Moves between elements:
q928: ε>q344, η>q939
q483: ε>q656, η>q223
q592: ε>q585, η>q658
q479: ε>q259, η>q642
q939: ε>q669, η>q964
q585: ε>q642, η>q363
q545: ε>q592, η>q533
q980: ε>q374, η>q525
q806: ε>q749, η>q890
q571: ε>q821, η>q334
q248: ε>q872, η>q912
q785: ε>q855, η>q987
q525: ε>q500, η>q455
q48: ε>q533, η>q656
q84: ε>q564, η>q344
q730: ε>q204, η>q483
q582: ε>q18, η>q204
q987: ε>q928, η>q259
q455: ε>q868, η>q964
q731: ε>q545, η>q48
q658: ε>q363, η>q996
q750: ε>q642, η>q259
q333: ε>q84, η>q912
q612: ε>q987, η>q223
q732: ε>q479, η>q599
q398: ε>q996, η>q821
q952: ε>q912, η>q964
q500: ε>q890, η>q980
q42: ε>q435, η>q85
q669: ε>q333, η>q18
q425: ε>q525, η>q564
q151: ε>q483, η>q259
q836: ε>q333, η>q855
q279: ε>q42, η>q658
q996: ε>q271, η>q806
q461: ε>q363, η>q279
q344: ε>q248, η>q855
q872: ε>q939, η>q599
q271: ε>q658, η>q749
q749: ε>q656, η>q571
q642: ε>q151, η>q731
q204: ε>q23, η>q732
q866: ε>q344, η>q333
q85: ε>q455, η>q84
q964: ε>q612, η>q669
q334: ε>q663, η>q42
q656: ε>q398, η>q821
q374: ε>q334, η>q435
q821: ε>q461, η>q663
q23: ε>q750, η>q479
q18: ε>q248, η>q23
q855: ε>q952, η>q928
q533: ε>q658, η>q398
q435: ε>q663, η>q425
q363: ε>q731, η>q271
q478: ε>q478, η>q952
q259: ε>q730, η>q151
q890: ε>q571, η>q374
q599: ε>q582, η>q952
q223: ε>q987, η>q248
q564: ε>q525, η>q785
q868: ε>q612, η>q333
q663: ε>q279, η>q435
q912: ε>q866, η>q612

In the rows, zero is written as 26.

The rows follow the links: the fewer symbols apart two elements are, the more alike their rows tend to be.

Name the element of each row.
[10,36,30,42,23,24,28,23,36,31,22,20,26,39,37,40,24,25,29,28,23,27,22,29,22,19,25,36,40,25,23,23,34,29,30,29,35,18,25,25,24,16,18,20]; element q23
[29,31,23,21,33,25,27,33,5,30,20,23,26,24,28,13,22,29,24,36,37,19,30,12,19,27,22,26,28,24,22,13,27,33,25,32,23,20,37,20,39,30,22,20]; element q952
[17,18,26,24,31,22,29,17,18,20,35,28,31,31,39,31,25,27,34,29,22,28,30,38,34,39,30,24,7,32,28,22,24,33,23,26,24,20,29,30,14,27,34,40]; element q545
[21,20,26,19,29,23,31,23,20,23,38,31,28,22,20,22,33,23,30,32,20,32,25,41,38,38,30,25,4,37,32,28,28,32,26,18,32,24,29,26,20,35,28,35]; element q461
[15,18,25,24,30,22,29,17,18,20,36,28,31,31,40,31,25,26,34,29,22,29,30,39,35,40,29,25,7,33,28,22,24,32,23,26,25,21,29,29,14,27,35,39]; element q592
[32,28,28,24,21,27,27,33,35,30,30,30,25,16,1,18,36,22,20,25,23,33,20,31,32,22,27,26,26,31,31,39,32,21,32,16,38,35,20,25,32,35,20,19]; element q890
[38,28,28,25,20,30,25,33,41,29,27,30,23,17,4,21,35,24,20,21,25,31,20,26,28,19,28,26,34,26,30,40,29,18,32,18,33,37,18,26,32,32,22,19]; element q500
[47,24,27,22,25,34,20,28,34,23,21,30,25,21,29,26,24,33,23,17,34,22,32,15,20,22,26,21,37,17,26,31,15,17,23,32,10,37,24,30,30,25,37,29]; element q785
[10,36,28,42,23,24,29,26,33,31,22,20,26,39,35,37,23,24,28,29,22,26,21,26,21,19,25,36,41,25,23,21,35,30,31,29,37,18,26,24,26,17,17,17]; element q204
[27,32,24,28,31,27,25,31,13,30,18,21,25,32,37,23,18,31,26,31,34,18,29,10,16,23,21,28,38,19,20,12,25,32,24,36,20,20,35,21,36,23,23,19]; element q872
[18,19,24,19,31,22,30,22,15,23,37,30,32,24,26,22,30,24,30,32,24,31,28,40,37,39,29,24,2,37,30,24,27,32,25,21,30,22,30,27,20,32,31,37]; element q996
[43,24,25,18,31,31,22,29,17,24,20,28,25,21,33,21,21,34,24,25,38,18,35,12,19,27,24,21,30,19,23,21,16,25,20,34,9,29,31,26,33,27,35,29]; element q855
[11,33,29,41,22,24,29,21,39,28,25,21,27,41,39,43,22,25,31,25,18,27,22,32,23,21,26,35,38,25,24,25,32,29,29,30,33,20,24,27,19,16,22,24]; element q750
[42,24,26,21,30,32,21,26,23,23,19,26,25,25,37,26,19,34,26,22,36,19,35,13,18,25,25,20,35,17,23,23,16,23,19,36,8,30,28,30,29,23,36,31]; element q612

Each walk starts at a row. The symbols on each line, taken left to right, move it on to the next element.
Each answer is a row, close to the row of the element it stands for.
new walk
[11,21,25,30,28,21,29,17,23,22,34,27,31,35,43,36,25,25,33,27,20,30,29,40,33,37,29,27,11,33,27,22,25,31,25,26,28,20,28,30,13,22,33,37]
ε η η ε	[17,18,25,21,31,22,30,18,16,21,36,28,31,28,36,28,26,26,33,31,23,28,29,39,35,40,30,24,5,34,28,22,24,32,23,25,25,21,30,29,15,29,33,40]
η η η ε η ε	[15,18,25,22,30,22,30,18,18,21,36,29,31,29,35,29,27,25,33,30,21,29,28,41,36,40,29,24,5,34,29,22,25,33,23,24,27,20,30,29,15,28,33,38]
new walk
[27,26,28,22,24,25,29,32,29,29,32,30,26,15,3,17,38,20,22,29,24,33,21,35,35,27,28,26,17,35,32,36,33,25,31,15,39,30,23,24,30,36,19,23]
η ε ε η ε ε	[14,20,26,27,30,22,30,17,22,21,36,27,31,34,42,35,23,26,34,28,19,28,27,39,34,38,29,27,10,32,28,21,25,32,25,27,27,20,29,30,12,25,33,37]
η η η η ε η	[18,18,24,20,31,22,29,19,16,22,37,30,31,26,32,25,28,25,31,31,23,30,30,40,36,40,29,24,3,35,29,23,25,33,24,23,26,21,30,28,18,30,34,39]
new walk
[35,27,24,26,32,29,22,28,17,26,18,23,25,31,41,26,16,33,27,25,34,17,32,9,17,24,23,23,38,16,22,17,20,27,22,38,13,26,32,26,31,22,31,25]
η η ε η η η	[12,32,29,42,22,25,28,21,41,28,24,21,27,40,40,43,22,25,31,23,18,27,23,31,23,21,27,34,39,24,24,26,31,27,30,30,32,22,23,28,19,15,23,24]
ε ε ε η ε ε	[10,34,29,42,22,25,28,23,39,30,23,20,27,41,38,42,23,24,30,25,20,27,22,30,23,20,26,34,40,25,24,25,33,28,30,29,35,21,23,26,21,15,21,21]
new walk
[13,19,25,23,29,20,31,20,20,22,37,28,31,29,30,28,29,22,31,30,20,32,26,43,38,38,29,25,5,37,30,25,29,33,26,21,33,21,27,28,16,29,29,35]
ε ε ε η η ε	[20,22,26,20,27,21,30,26,22,26,37,30,28,19,12,19,35,21,26,30,23,34,24,40,39,35,30,24,7,38,32,32,32,28,29,17,38,26,25,26,24,35,23,31]
η η η ε	[44,27,29,24,20,32,23,33,41,28,25,30,23,16,7,22,33,25,20,19,26,29,23,23,27,18,27,25,36,24,30,41,25,17,30,21,27,39,18,28,32,30,25,22]
new walk
[9,29,28,39,24,23,29,18,36,25,29,23,28,41,43,43,23,25,34,26,17,28,23,37,27,26,28,34,29,28,25,24,29,29,28,29,32,19,25,29,15,17,26,29]
ε η ε η	[11,30,29,40,23,24,27,18,39,27,25,21,27,41,42,44,22,25,33,24,19,28,25,33,25,23,28,33,35,25,24,25,30,27,28,30,32,20,22,30,16,15,24,28]
η η ε η η ε	[40,24,24,19,33,29,23,29,13,25,19,25,26,23,35,20,19,33,26,26,39,19,35,10,19,28,24,19,30,18,23,19,18,26,20,36,11,28,32,27,33,26,33,29]
new walk
[10,34,29,42,23,24,29,22,37,30,24,21,27,41,38,41,23,24,31,27,20,27,21,31,23,21,25,35,38,26,23,23,33,29,30,29,35,19,25,26,21,16,20,22]
η ε η ε ε η	[10,37,28,41,24,22,29,26,31,32,21,18,26,39,34,36,23,24,29,30,23,25,22,26,21,18,24,36,40,25,22,20,36,32,31,29,37,17,27,23,27,18,15,17]
η ε ε ε ε η	[16,38,26,34,28,24,29,30,18,33,19,19,25,35,32,26,22,27,26,35,30,21,24,17,18,20,22,35,38,24,21,13,33,34,28,32,32,15,34,20,35,23,15,15]
new walk
[44,22,25,18,30,31,22,27,20,23,20,28,25,21,32,22,22,33,24,22,38,20,36,13,20,27,25,18,30,18,24,25,15,22,20,33,8,32,29,29,31,26,36,31]
η η ε ε ε η η	[43,24,25,21,30,32,21,27,21,23,20,27,26,25,38,24,20,34,25,23,35,19,33,13,18,26,24,21,33,17,23,22,16,24,20,36,7,30,31,27,30,25,37,30]
ε ε η η η ε	[34,26,27,32,25,31,22,23,35,23,19,26,26,32,44,36,19,33,27,18,32,22,33,18,18,23,26,25,40,16,23,26,17,20,22,36,12,30,25,30,24,17,36,30]
